Here is a tiny trained network, its code and every weight. The questions are about switching its units off for an input and a class, where a switched-off unit gives its printed mean instead of its output.

import numpy as np


def w(rows, s, z=0):
    codes = np.array(rows[::2]) - 128.0
    scale = np.full(codes.shape[1], s)
    scale[-1] = z or s
    return codes * scale


def f(y):
    return np.maximum(y, 0)


def log_softmax(a):
    a = a - a.max(-1, keepdims=True)
    return a - np.log(np.exp(a).sum(-1, keepdims=True))


def net(x, mask):
    res = np.array(x, float).reshape(1, 8) / 4 @ E
    y = f(res @ A[0][:, :-1].T + A[0][:, -1])
    res = res + np.where(mask, y, B[0][:, -1]) @ B[0][:, :-1]
    return log_softmax(res[-1] @ U[:, :-1].T + U[:, -1])


A, B = {}, {}
E = w([
[120,143,120],'x0',
[117,148,117],'x1',
[112,153,110],'x2',
[138,115,143],'x3',
[130,122,132],'x4',
[2,72,160],'x5',
[119,144,117],'x6',
[133,56,16],'x7',
],0.0088)
A[0] = w([
[134,180,130,230],'N1',
[132,86,121,180],'N2',
[173,156,106,3],'N3',
[118,138,192,89],'N4',
[121,140,63,184],'N5',
[118,199,171,190],'N6',
[61,84,164,235],'N7',
[127,74,69,39],'N8',
[93,82,165,18],'N9',
[248,134,135,95],'N10',
[127,96,65,17],'N11',
],0.015,0.0058)
B[0] = w([
[116,91,81,214],'N1',
[152,77,136,177],'N2',
[1,193,133,157],'N3',
[130,83,202,184],'N4',
[164,60,160,195],'N5',
[128,40,161,235],'N6',
[169,194,55,254],'N7',
[36,140,197,178],'N8',
[60,211,100,161],'N9',
[66,179,95,243],'N10',
[70,85,194,164],'N11',
],0.0099,0.0092)
U = w([
[60,248,79,2],'0',
[147,126,96,254],'1',
[110,97,172,36],'2',
[166,139,83,236],'3',
[170,140,87,236],'4',
],0.011,0.0046)

Each question gives the input, the list of numbers given to net, and the class t.
The units are the neurons (one row each of A and B). Each row of codes is followed by its name. A weight is (code - 128) times the scale printed after its matrix; where a second scale follows, it is the last column's (A, B and U).
mask holds one flag per neuron, in row order. A switched-off neuron (its flag False) gives its mean, the last column of its row in B, instead of its output. The means were averaged over made-up inputs and are rounded, as every weight is.
A unit's drop is (log p(t) with every unit on - log p(t) with that unit switched off) / (log p(t) with every unit on - log p(t) with every unit switched off).
The circuit of an input: a set's keep is (log p(t) with only the set's units on - log p(t) with every unit switched off) / (log p(t) with every unit on - log p(t) with every unit switched off). Starting from all 11 units, units are removed one at a time, each time the one whose removal leaves the highest keep (on an exact tie, the one counted first), for as long as the keep stays at least 0.8.
units of the circuit, in order: the units of the circuit, biggest drop first
unit that matters most: the unit with the biggest drop
k most important neurons: the k neurons with the biggest drops, biggest first
drop when u is switched off: that unit's drop, to one decimal
input [7,3,-4,3,-5,2,-5,7], class 2: unit that matters most : N8
input [-6,6,-8,8,7,-8,6,-2], class 0: 2 most important neurons : [N10; N3]
input [7,5,-1,-4,7,4,4,-4], class 3: units of the circuit, in order : [N7; N10; N8]
input [1,1,-2,2,-8,-3,-5,6], class 2: units of the circuit, in order : [N7; N8]
input [-2,-3,4,-4,-2,2,-2,8], class 2: 2 most important neurons : [N8; N11]
input [1,1,-5,-5,-4,7,2,2], class 0: units of the circuit, in order : [N9; N7]
input [5,-7,-8,4,-6,-1,-2,8], class 2: units of the circuit, in order : [N8; N11]
input [5,0,4,-3,-4,-2,-1,-7], class 2: 2 most important neurons : [N6; N7]
input [0,5,-4,2,-6,7,-7,-6], class 0: 3 most important neurons : [N7; N9; N5]
input [-5,6,-8,-7,-6,-7,3,-6], class 0: 4 most important neurons : [N10; N3; N5; N2]
input [6,-4,-5,-4,1,-6,6,-8], class 2: 4 most important neurons : [N6; N7; N4; N9]
input [3,-5,0,-5,4,-6,4,7], class 2: 4 most important neurons : [N5; N7; N11; N8]
input [-8,0,-2,-6,-3,8,-5,2], class 0: 2 most important neurons : [N9; N7]
input [4,1,7,2,-7,8,-7,7], class 0: units of the circuit, in order : [N7]
input [0,-7,3,-5,5,-7,-6,6], class 0: 4 most important neurons : [N10; N3; N6; N8]
input [-6,4,2,-6,-7,-3,6,7], class 2: drop when N6 is switched off : -0.1
input [-2,3,6,-4,-4,-4,-8,6], class 2: drop when N10 is switched off : 0.0
input [-2,-1,0,-3,-7,0,7,7], class 2: drop when N11 is switched off : 0.2
